(in the rows, 128 means zero)
Rows lie near named flat spaces through zero. A row that begins with a name and a colon came from that space; any other row is followed by the name of its block's space that it lies nearest.
gom_raf: [129 146 140 110 164  80 150 128 106 160 118 121 144  91 150 145 156 143
 172 161  80]
gom_raf: [110 134  99 156 121 111 101 154 167 104 107 134 120 142 113 147 131 130
 102  81 132]
feno_kovu: [119 129 114 133  95 128  99 131 155 110 109 131 105 152 133 142 119 118
  95 110 131]
gom_raf: [108 144 101 128 144  14 127 173 127 126 110 117 161  85 122 142 120 148
 160  92 105]
gis_tam: [106 118 125 153 114  91 119 144 131  88 130 158 134 130  88  88  95 170
 100  80 128]
gom_raf: [144 101 102 148 136 222 125 177 168  96 168 114 150 167  88 127 100  97
 133  51 252]
sesol_masaz: [117 168 112  78 175 116 118 128 166 131 122 148 154 148 128 146 110 115
 170  63 142]
gis_tam: [137 118 163 143 173 165 130 132 137 118 129 166 125 157 121 117 145 183
 148 112 120]
sesol_masaz: [ 64 183 105 155 173 168 182 162 174 133 120 143 156  80  83 185 210 121
 102 121  99]
sesol_masaz: [163 127 105 168 168  96 105  52  91 167 130 110 117 118 126  85 155 111
 130 156  93]
sesol_masaz: [ 58 168 119 105  90 160 153 158 177  96 120 158 135 120  98 163 126 115
  72 101 129]
sesol_masaz: [121 122 125 117  78 144 121 123 131 113 132 125 115 138 128 122 101 107
  94 132 147]
feno_kovu: [134 130 127 118 159 124 148 135 115 138 149 122 158 111 116 116 122 128
 162 117 147]
sesol_masaz: [119 117 132 153 119 168 137 162 147 112 128 129 123 133 119 148 146 137
 111 125 144]
gis_tam: [124  96 147 142 103 127 131 144 112  89 151 152 135 138  95  74  80 170
 110  99 155]
gom_raf: [120 133  90 145 132 116 144 169 136 133 137  91 155  92 111 153 140  95
 135 115 160]
gis_tam: [124 160 123 132 187 111 132 145 154 158  95 124 131 115 154 191 196 135
 167 137  81]
feno_kovu: [122 129 145 125 125 146 133 135 136 124 120 140 119 135 136 141 140 142
 123 138 116]
feno_kovu: [107 154 108 110 141  17 109 153 139 124  96 134 144 109 136 145 114 150
 155  88  90]
gom_raf: [125 127 103 136 148  85 117 166 142 113 130 124 154 124 109 127 108 137
 152  69 156]
gis_tam: [128 125 127 115 110 156 159 122 106 139 156 107 143 102 119 118 120  96
 123 157 154]
feno_kovu: [149 131 103 110 163  75 130 143 111 150 142  95 167 103 132 126 110 107
 190 105 157]
gom_raf: [142 123 119 134 142 143 132 120 120 138 144 115 137 125 121 117 128 111
 138 128 150]
feno_kovu: [151 119 119 146 147 152 121  88 113 140 146 122 126 137 116  95 129 111
 126 131 143]
sesol_masaz: [110 114 157 183 134 107 140 148 118 109 112 158 115 112 111 117 165 204
 103 146  69]
gom_raf: [120 113 147  92  96 136 159 174 117 110 152 123 153 114 125 127  86 133
 144 124 171]
feno_kovu: [167 119 154 144 196 218 122  79 131 147 143 150 115 175 130 108 161 139
 152 133 137]
gis_tam: [111 134 121 143 136  80 127 152 133 118 115 136 137 112 117 132 133 155
 129 109 105]
sesol_masaz: [ 54 166 121 118  73 124 148 120 149  99 115 165 122 106  93 130 123 126
  44 127  88]
feno_kovu: [142 123 100 120  89  80  88 147 142 133  97  89 106 137 171 171 120  95
 132 130 132]
gis_tam: [169 129 184 117 206 167 135 108 121 172 110 141 111 151 185 162 195 168
 199 182  77]
gis_tam: [146 130 146 128 152 119  99  97 131 138 104 148 102 159 156 129 144 153
 141 136  87]
feno_kovu: [170 122 126 113 177 176 107 136 154 144 131 115 130 173 156 157 136 109
 187 100 176]
sesol_masaz: [ 92 198 102  49 130  62 180  70  86 186 140 103 171  40 131 130 126  56
 140 184  80]
gis_tam: [119 134 121 118 111  93 155 126  95 145 138 104 145  79 126 123 127 110
 127 164 115]
gom_raf: [100 129 192  66  68 143 175 153 109 122 123 144 120 108 164 154 117 155
 122 197  94]
[145 129 115 136 164 104 128 100 104 146 144 121 146 115 114  94 124 123
 151 121 130]	feno_kovu
[153 121 146 131 179 202 109 176 187 124 109 137 115 188 160 194 167 146
 177  94 159]	gis_tam
[148 132 138 121 178 186 133 183 171 146 112 111 130 150 167 212 182 124
 188 126 150]	gis_tam
[116 104 132 137  94  92 140 167 108  98 144 128 146 108 103  98  86 155
 119 110 149]	gis_tam
[123 129 150 117 136 177 140 148 147 119 129 144 127 146 132 148 138 142
 135 124 139]	feno_kovu
[122 115 135 116  73 132 116 125 127 106 128 133 111 144 131 115  91 124
  96 129 141]	sesol_masaz
[119 139 135 127 162 113 116 141 152 114 114 160 133 149 122 131 128 166
 146  84 116]	sesol_masaz
[149 106 164 129 144 103 122 154 116 126 115 137 121 139 156 134 132 183
 169 137 107]	gis_tam
[127 146 147 140 174 151 125  60 123 139 126 172 114 146 114  93 155 154
 115 136  78]	gis_tam
[149 105 171 135 155 106 119 151 119 122 113 150 119 148 153 127 135 199
 170 130 100]	gis_tam
[124 140 106 125 127 150 121 131 153 131 124 116 126 136 130 154 137  94
 121 116 147]	gis_tam
[140 107 139 135 114 136 114 141 131 113 127 132 117 150 134 123 114 145
 128 119 143]	sesol_masaz
[129 108 107 128  50 152 121 152 134 116 131  87 111 128 140 151 107  76
  89 146 174]	feno_kovu
[116 144 104 125 128  37 104 131 131 127 103 127 132 114 132 130 115 135
 134 103  96]	feno_kovu
[160 114 130 102 123 108 102 107 112 135 133 118 124 151 151 107  89 117
 155 120 148]	sesol_masaz
[154 128 149 101 176 153 173 124  92 171 157 104 160  96 144 132 149 116
 193 173 139]	gom_raf
[165 108 161 119 145 169 106 124 136 132 119 137 103 178 167 140 134 148
 160 136 134]	gis_tam
[120 128 113 151 132 182 117  94 144 105 150 156 126 158  79  82 109 119
  84  84 161]	feno_kovu
[147 109 149 118 133 117 132 151 113 131 131 120 133 128 147 131 119 149
 164 137 136]	sesol_masaz

Each name stands for a flat space through zero: a line, a plane or more. A row that begins with a name and a colon came from that space; any other row is followed by the name of the space it lies nearest, among the names in its block.
fuga_mita: [ 95 163 168 119 140  54 174  92 106 112 132  55 152  94 138  91 115 228
 157 135 104]
sumu_zerab: [127 118 143 122 123 143 127 146  89 133 128 103 157 118 108  60 181 174
 105  97 120]
filus_muzo: [109 149 123 124  97 137 142 132 135 159 135 145 150 122 110 106 128 110
  95 126 150]
sumu_zerab: [135 118 147 125 155 105 140 136 140  97 134 117 132 131 120 113 103 130
 157 135 111]
turum_vol: [112 135 139 127 129 114 134 132 151 127 137 115 142 125 117 120  95 116
 132 135 143]
filus_muzo: [182 130 136 138 138 140 125 102 114 102 122 133 119 145 141 103 130 163
 139 140  97]
fuga_mita: [161 140 122 119 143  88 114 151 114 126 134 127 158 138 146 129 133 144
 123 132 104]
filus_muzo: [ 72 131 116 123 106  76 132 123  95 151 107  88 146 143 121 153 105 112
 148 100 127]
filus_muzo: [123  88 100 132 155 142 104 131 115  88 120  83 101 123 156 164 153 142
 129 134 151]
fuga_mita: [155 110 124 124  57 166 119 159 115 133 113 155 158 180  84  80  91  82
 109 154 127]
sumu_zerab: [110 146 123 130 119 118 133  79 115 139 114 118 137 121 125 130 106 147
 122 144 133]
fuga_mita: [187 194 153 127  93 101 147 150 153 164 153 184 170 157 124  78 101 111
 117 125  94]
vigur_nuzu: [149 143 104 118  88 164 145 140 126 140 135 173 152 125 115  91 148 124
  66 164 147]
fuga_mita: [121 127 173 134 108 127  74 141 140 195 114 159 123 146 106 166  96  83
 168  91  97]
vigur_nuzu: [151 119  81 132  85 147 157 155 144  92 130 146 110 172 140 139 107  68
 118 159 152]
sumu_zerab: [139 126 140 118 113 120 100 110  96 152 104 148 133 125 127 153 123 160
 137 157  90]
vigur_nuzu: [150 149 167 156 153 152 121 108 185 115 154 104 127 137 120  72  91 118
 138 100 152]
turum_vol: [102 145 121 142 118 115 178 100 124 104 131  76 117 137 138  98 125 140
 141  99 147]
vigur_nuzu: [113 126 111 131 123 149 149  84 135 109 120 130 122 120 116 122 100 125
 114 167 155]
vigur_nuzu: [140 124 133 135 154 115 103 160 147 136 139 131  98 132 161 179 149 107
 155  90 117]
fuga_mita: [ 97 130  76 124 142 101 169  88 102 103 115 117  99 112 163 183 148 143
 130 144 136]
turum_vol: [121 165 140 136 118 128 183  91 131 130 137 130 137 126 113  65 126 142
 123 107 128]
vigur_nuzu: [120 121 148 114  81 117 128 172 113 145 124 124 122 123 136 146 144 152
 141 141 107]
vigur_nuzu: [151 129  62 115 151 144 128 124  90 136 125 182 161 124 123 116 188 114
  56 128 134]
turum_vol: [181 125 122 132  92 197 121 125 136 131 125 192 106 137 128 118 144 124
  99 169 124]
vigur_nuzu: [157 156 117 145 167  95 153  65 130  94 125 119 156 170 115  78  63 108
 145 117 116]
turum_vol: [144 130 156 115 171 119 103 135 127 158 133 177 151 103 106 122 145 138
 125 121  91]
lazan_vab: [150 113 157 122 151 102 162 170 155  89 144 148  82 127 149 157 129 127
 191 135  82]
lazan_vab: [141 134 122 132  90 167 109 113 129 150 119 154 125 133 125 133 123 123
 103 154 140]
sumu_zerab: [150  87 150 119 145 112 108 150 110  95 113 118 132 149 114 127 102 136
 170 147  86]
sumu_zerab: [115 162 151 128 117 119 139 108 129 152 137 113 140 102 132 105 137 174
 117 125 131]
vigur_nuzu: [144 168 172 122 114 123 115 144 140 182 146 155 172 114 107  79 132 147
 105 114 112]
filus_muzo: [107 101 157 142  67 176 158 125 162  93 121 102  85 148 105 109  68 106
 165 161 153]
lazan_vab: [146 176 156 142 109  93 153  94 132 150 127 139 142 165 119  92  80 117
 162  97  91]
filus_muzo: [ 95 126 115 121 103 162 129 151 120 146 139 104 133  87 135 116 193 162
  72 126 175]
filus_muzo: [107 128 147 121 114  63 150 135 110 142 109 139 112 153 127 176  93 104
 203 108  68]
turum_vol: [160 108 174 119 219 139 130 106 148  88 142 158 124  81 107  93 136 179
 145 157  92]
sumu_zerab: [139 128  96 123 189 154 142  98 143 142 131 236 114 105 109 153 157  75
 103 126 119]
lazan_vab: [134 159 141 151 142 125 121 148 175 158 156 133 115 145 142 131 131  74
 141  50 141]
turum_vol: [129 124 117 140 110 145 136 141 146 107 136 101 100 140 152 137 131 118
 132 124 155]
sumu_zerab: [102 116 140 130 125 141  97 129 135 145 124 106 152 127  98 112 102 111
 118 121 154]
lazan_vab: [146 105 136 128 153 133 115 165 143  83 146  84 123 119 148 117 143 157
 128 140 143]
lazan_vab: [129 185 160 152 113 143 158 121 181 170 160 153 115 131 126  91 129  94
 131  62 140]
vigur_nuzu: [ 87  99 128 134 193 107 108  88 109 113 110  82 122 117 119 148 121 134
 160  92 127]
fuga_mita: [152 136 102 141 148 136  99 108 118 136 124 132 125 143 149 143 146 119
 114 102 131]
turum_vol: [168 137 150 138 136 157 130 120 156 106 144 132 120 125 133  92 123 149
 124 146 130]
fuga_mita: [127 132 112 136  82 152 158  88 101 117 108 123 128 155 112  90 112 130
 120 139 132]
filus_muzo: [129  90 138 140 149 136 137 108 121  86 110 113  75 145 133 151 117 126
 189 118 102]
fuga_mita: [ 86  93 167 129 125 130 146  87  92 111  96  91  87 113 114 134 126 180
 191 125  93]
vigur_nuzu: [128 104 148 133 162 147  99 146 113 121 134  88 118 107 137 112 187 173
 130  86 126]
lazan_vab: [138 107  96 134 180 131 107 117 109 120 119 142 112 134 140 160 162 107
 131  93 119]
fuga_mita: [157  88  93 135 166 166 105 123 106  89 118 126 100 134 147 142 175 134
 118 123 131]
lazan_vab: [118 135 112 132 138  83 163 100 131  93 121 108 102 142 155 169  89 122
 171 143 119]
sumu_zerab: [125 119 154 133  84 113 102 185 147 119 136  59 128 153 146 134  96 129
 153 128 145]
turum_vol: [184 147 106 137 104 120  92 147 114 117 133  89 141 156 182 130 142 164
 104 140 134]
lazan_vab: [140 146 128 142 144 128 134 105 132 125 134 118 129 137 134 105 129 130
 129 100 130]
filus_muzo: [139 152  72 132 120 104 128  88  90 144 107 147 164 172 124 128 108  89
 103 115 125]
turum_vol: [140 119 123 156  94 154 106 112 120 110 114  70  97 168 155 132 115 131
 148 108 145]
sumu_zerab: [153 143  80 131 161 132 186 116 138 101 142 189  91 126 156 148 172 100
 119 120 121]
lazan_vab: [123 160 150 139 113  80 140 137 157 123 144  76 145 152 140 112  72 121
 156 112 137]
lazan_vab: [139 158 165 132  73 168 143 126 153 149 143 135 140 117 112  66 119 156
 101 152 145]
fuga_mita: [126 106 173 118 126 153 146 171 158 103 149 121 134 106  97  73 125 144
 130 151 135]
filus_muzo: [134 133 172 129 141  81 127 116 117 126 119 108 131 140 126 124  94 154
 187 114  76]
sumu_zerab: [137 119 167 135 165 145 131 118 157 108 140 128 100 106 126 117 129 149
 156 125 118]
filus_muzo: [160 127 134 125 153 116 118 131 109 120 128 133 119 121 153 137 163 169
 138 125  94]
turum_vol: [111 111 128 134 132 136 118 119 102 146 111 131 105 134 125 148 156 118
 149  82 110]
[109 111  53 132 147 118 136  98  81 125  98 146 111 156 137 180 152  75
 126  92 127]	filus_muzo
[113 127 123 131 148 140 197 115 151  80 146 121  97 105 132 103 144 139
 133 135 146]	turum_vol
[122 103 115 130 119 136 109 106  93 124  99 117 117 143 125 149 124 131
 141 132 117]	turum_vol
[118 105 102 136 132 153 130 130 124 106 124 109 124 145 117 112 133  97
 117 109 156]	sumu_zerab
[151 143 111 122 100  74 114 135 110 128 115 120 153 169 147 157  79 118
 142 156 106]	filus_muzo
[125  98  65 115 104 126 148 136  98 113 101 177  95 151 142 205 136  79
 133 162 115]	fuga_mita
[145  89 138 116 139 131  83 193 130 104 136  94 143 124 134 130 139 146
 122 149 134]	lazan_vab
[147 127 155 128 148  96 151 157 150 103 142 131 105 138 142 137 118 123
 180 116  92]	lazan_vab
[115 133 159 119  77 127 124 180 162 147 143 122 136 122 122 131 102 120
 128 155 144]	lazan_vab
[166 124 158 120 170 120  84 140 144 127 138 141 153 112 123 122 115 153
 126 154 108]	turum_vol
[121 112 155 153 103 156 118 166 173  93 148  41  87 143 156 122 115 129
 157 106 174]	sumu_zerab
[127 104 105 123 135 144 101 126 107 118 116 114 137 122 129 137 141 141
 103 149 144]	lazan_vab
[137 129 118 145 154 177 115 121 164 133 145 150 102 116 135 132 154  99
 106 103 162]	fuga_mita
[199 162 120 150 163 137 146  89 147  91 146 140 108 142 167 101 136 153
 128 127 117]	vigur_nuzu
[124  86 119 109 105 165  92 175 128 130 123 144 120 106 127 168 149 128
 102 181 146]	lazan_vab
[128 129  68 155 178 170 143  46 108  81 125  86  92 112 168 121 185 166
  92 107 176]	fuga_mita
[104 144 136 131 137 143 176 112 146 111 149 108 121  92 127  86 153 160
 110 124 157]	lazan_vab
[120 105  96 145  64 173 131  80  85 117  85 112  94 171 127 138 113 118
 137 139 136]	turum_vol
[113 102 187 133 111 179  56 105 109 167 105  97 130 103 101 111 133 187
 131 128 124]	sumu_zerab
[139 127 106 126 112 113 105  90  86 146  92 152 142 161 119 154  95 113
 136 144  98]	lazan_vab
[112 134  74 149 132 157 144  56 107 118 110 119  93 133 150 150 149 123
 111 113 159]	fuga_mita
[127 141 121 134 131  92 149 100 127  98 124  91 126 144 145 132  89 140
 153 141 127]	lazan_vab
[125 135 156 107  99 108 125 199 155 148 150 137 128  98 147 159 142 147
 128 159 123]	filus_muzo
[121 151 141 122 126 117 143 146 154 120 156  96 172 111 117  71 114 147
  94 143 163]	fuga_mita
[125 103 114 131 186 145 102 139 148 119 138 137  91 100 153 183 171 117
 129 111 142]	fuga_mita
[106 110 113 119  77 121 135 160  99 122 115  93 104 128 159 170 156 153
 136 144 130]	filus_muzo
[182 147 148 151 143 165 136 119 159 119 148 158  93 138 146 102 149 128
 139 100 114]	lazan_vab
[129  61 150  91 117  92 119 203  85  85 110 102 152 133 104 127 116 161
 162 185  80]	fuga_mita
[101 118 114 122 128  96  95 156 123 142 123  96 153 139 128 160 108 100
 127 117 145]	lazan_vab
[ 98 149  88 133  86 131 159  87  84 159 105 140 146 153 107 106 134 100
 103  95 136]	filus_muzo

Each name stands for a flat space through zero: a line, a plane or more. A row that begins with a name and a colon came from that space; any other row is followed by the name of the space it lies nearest, among the names in its block.
vuko-sudet: [120 111 115 134 151 125 131 118 113 136 149 117 124 149 130 101 113 126
 140 161 128]
vovuz-nam: [119 119 133 151 137 162 162 148 143 107 132 105 111 126 139 153 161 114
 134 144 128]
geb-nafel: [118  86 120 133 107 158 145 138 125  84 144 119 132 111 123  90  86 111
 126 117 116]
vuko-sudet: [130 139 127 121 149 111 142 116 124 170 127 132 135 143 120 150 165 135
 122 136 148]
vuko-sudet: [142  98 136 138 138 136 148 122 128 108 100 125 112 141 104 116 149 112
 116 145 139]
pidu-soko: [144 110  91  95 144 122 129 136 131 171 114 166 169 131 103 110 119 124
  93  99 130]
vovuz-nam: [ 63 133 137 100 110  98 151 134 126 126 147 158 122 131 118 113 133 120
 125 144 124]
tane-mapos: [120 150 117 115 129 113 111 119 138 160 151 152 125 126 148 147 140 155
 125 123 122]
tane-mapos: [151 102 113 145 161 139 105 124  98 120 112 111 100 104 128 113  81 122
 121 128 154]
tane-mapos: [ 88 149  91 101 117  98 130 120 172 110  90 195  72 182 110 101  95 176
  78 118 175]
vuko-sudet: [110  89 120 116 118 138 190 119  98 144 160 110 169 103  98 114 113 111
 115  97 160]
pidu-soko: [156 118  75 151 192 166 131 131 134 183 174 102 142 151 167 144 135 145
 140 150 125]
vuko-sudet: [124 127 116 125 146 122 139 129 139 139 120 137 127 165 120 118 143 128
 125 152 130]
pidu-soko: [139 122 130 127 122 127 106 127 128 119 127 135 130 124 131 114 118 126
 132 130 107]
vovuz-nam: [ 99 122  88 101 138 126 182 131 122 166 123 147 136 110  99 143 109 140
  76  72 206]
vovuz-nam: [168 149 117 131 138 124  87 119 128 151 115 126 137 127 140 140 112 149
 128 108 131]
pidu-soko: [102 110  66  86 178 122 147 156 146 185 112 206 112 116 114 142 146 132
  60 112 157]
tane-mapos: [112 105 182 137  89 125 140 118 113  68 116 123  95  91 112 124 146 104
 132 137 122]
tane-mapos: [177 102 125 129 135 152 109 172 114  98  54 112 168 105  92 100  83  73
 117  96 116]
pidu-soko: [128 130 156 164 120 150 110 140 153  66 129 106  91 156 158 120 148 118
 167 186  76]
vovuz-nam: [145 124 109 129 135 134 133  99 106 164 145 122 120  76 133 163 108 161
 100  71 189]
geb-nafel: [151 120 121 172  91 200 190 119 185  77 145  83 123 161 143 151 151 160
 128 101 145]
tane-mapos: [157 144  82 122 165 124 102 136 140 160  98 137 142 169 125 114  93 145
 115 120 145]
vovuz-nam: [105 203 179 127  86  88 101 113 133 115 106 137  79  97 144 193 151 162
 131 103 158]
tane-mapos: [117 149 128 110  98 124 121 134 164 129 139 164 135 133 142 141 153 147
 122 115  96]
geb-nafel: [108 166 117 128 161 122 125 158 119 156 111 120 112 104 141 176 124 125
 124 118 163]
geb-nafel: [122 108  86 142 131 161 135 135 127 103 151 101 129 137 139  88  44 138
 131 113 145]
geb-nafel: [181 116 119 141 145 153 124 107 134 172 156 121 147 109 150 169 177 148
 125 113 117]
tane-mapos: [195 152 144 140 134 112  87 103 136 146  99 112 161 186 123 119 152 138
 154 148 101]
pidu-soko: [128 138 140 157 147 132 133 115 110 129 146  83 111 137 145 142 131 131
 158 157 145]
vuko-sudet: [119 139 154 113 105 103 147 117 122 126  92 144 118 109  96 150 152 128
 102  99 167]
pidu-soko: [117 160 115 126 110 109  97 114 136 118 141 126 127 167 143  95  69 161
 146 130 126]
tane-mapos: [143 114 106 121 147 144 133 136 100 179 166 109 184  91 136 138 112 116
 133 100 123]
vovuz-nam: [150 108  81 137  95 174 141  95 179 110 158 155  95 118 151 139 106 201
  81  61 159]
vuko-sudet: [107 155 137 144 139 132 146 124  98 167 192  73 150 108 162 169 133 132
 170 135 139]
vuko-sudet: [170 113 136 147 133 150 121  87 139 158 170 138  97  83 165 193 205 167
 117 118 122]
vovuz-nam: [107 135  96  85 123  96  96 131 148 151 133 197 138 149 127  92 105 146
 107 125 100]
geb-nafel: [126 128 186 117 119  87 134 115  85 143 121 111 167 127  96 121 171  85
 158 160 106]
tane-mapos: [159 141 155 136 132 127 101 138 120 136 116 111 152 115 135 148 157 107
 152 137  92]
pidu-soko: [ 98 155 137  99 136  71 110 131 107 144  93 152 128 148 100 105 109 116
 126 144 143]
pidu-soko: [150 113 127 134 131 118 114  88  84 140 140 106 126  99 121 116  82 143
 126 104 168]
geb-nafel: [129 175 130 143 148 120 114 132 169 127  94 140  76 173 148 169 175 156
 127 159 140]
geb-nafel: [120 105 136 121 101 156 184 124 114 151 176 115 163  53 127 175 159 123
 112  68 146]
pidu-soko: [120 124 111 141 113 151 160 126 163  93 123 122 112 173 124 112 118 147
 119 127 146]
geb-nafel: [ 85 132 119 104 102  99 147  99 117 141 167 144 133 135 120 104  96 155
 121 114 154]
vuko-sudet: [102 115 133 126 111 127 151 119 120 110 143 125 117 122 120 115 115 129
 125 126 144]
vovuz-nam: [146  93 122 129  97 142 160 108 136  90 104 124 139 151  88  85  99 131
 104  99 155]
vovuz-nam: [ 73 137 134 119  62 123 149  99 164  89 180 161  88 132 148 123 126 178
 119 115 128]
vuko-sudet: [134 115 133 117 145 120 174 160 126 115  37 120 162 178  54  98 139  72
 108 136 157]
tane-mapos: [156 158 158 118  97 118  74 153 165  98  72 165 129 126 130 140 158 119
 126 120  70]
geb-nafel: [109 136 132 108 107 119 149 121 132 150 143 153 130  96 125 161 156 142
 105  94 145]
vuko-sudet: [127 102 120 132 104 164 158 106 110 157 220 107 158  54 159 162 130 147
 130  76 129]
geb-nafel: [207 174 121 140 107 143 124 112 185 141  78 116 170 193 119 158 162 170
 119  82 140]
pidu-soko: [111 130 106 128 159 140 160 157 161 135 112 139 123 177 124 132 165 118
 120 161 126]
vovuz-nam: [ 83 140 111 110 132 136 166 176 174 116  96 169 108 148 118 146 163 117
  97 132 133]
[118 136 136 125 116 138 138 139 168 115 112 167  86 108 138 176 189 141
  99 118 126]	geb-nafel
[151  59 108 110 112 136 108 108 102 111 136 157 137  82 106  67  64 123
  96  91 121]	vuko-sudet
[ 59 141 160  91 127  55 133 109  74 166 156 149 127 108 110 120 136 112
 140 158 140]	geb-nafel
[120 165 151 149 168 122 115 131  82 181 164  83 113  63 171 212 160 124
 161 138 148]	vovuz-nam
[126 180  82 124 176 139 105 171 165 185 135 143 135 147 174 178 148 147
 130 134 112]	vovuz-nam
[ 82 146 157 126 101 117 157 123 128 110 136 134  86  93 131 169 154 137
 119 116 160]	vovuz-nam
[150 113  84 113 171 121 146 137 137 163  92 134 177 214  87  75 116 113
 116 150 136]	pidu-soko
[ 77 172 174 139  93 106 138 131 126  76 108 108  81 127 128 147 124 128
 146 139 156]	vuko-sudet
[100 118 122 125 154 111 122 118  95 152 168 127 113 112 142 120 114 126
 140 157 132]	geb-nafel
[ 94 157 130 145 118 143 127 162 147  88 138 100 122 157 154 119 100 121
 164 155 104]	vuko-sudet
[125 131  74  95 168 113 125 130 117 209 144 162 153 113 127 140 111 146
  95  97 158]	pidu-soko
[157 125 118 140 134 148  93 146 149  99  97 134 112 131 139 120 111 126
 124 128 106]	tane-mapos
[134 148 139 133 140 122  94 129 122 144 133 137  98  85 157 174 150 139
 130 126 123]	vovuz-nam
[114 143  90 130 135 156 142 144 172 140 152 145 112 136 160 159 140 160
 112 114 132]	vovuz-nam
[109 102 130 127 113 135 166 111 118 121 155 123 124 112 118 124 129 130
 119 118 149]	vuko-sudet
[143  76 121 125 136 123 117 104 100 115 124 140 115 115 106  80  94 120
 112 133 135]	vuko-sudet
[114  94  77 113 139 134 117 101 117 161 201 159 116  95 155 107  80 167
 107 108 135]	geb-nafel
[ 42 163 122 112 171 109 166 172 109 187 180 119 140 124 153 168 162 101
 156 175 126]	vovuz-nam
[137 118  88 116 170 122 141 117 106 190 138 130 146 126 118 132 112 140
 106 110 173]	pidu-soko
[150 122 106  93  73 138 123 124 146 143 142 163 190  93 118 122  98 150
  96  37 115]	pidu-soko
[170 161 106 160 186 144 106 142 116 164 112  71 143 153 150 154 109 130
 155 139 149]	geb-nafel
[129 162  90 107 175 106 114 138 103 214 135 130 160 115 135 159 108 139
 119 102 164]	vovuz-nam
[139 111 159 136 136 130 155 100 101 172 180 107 147  92 138 172 205 120
 146 142 118]	geb-nafel
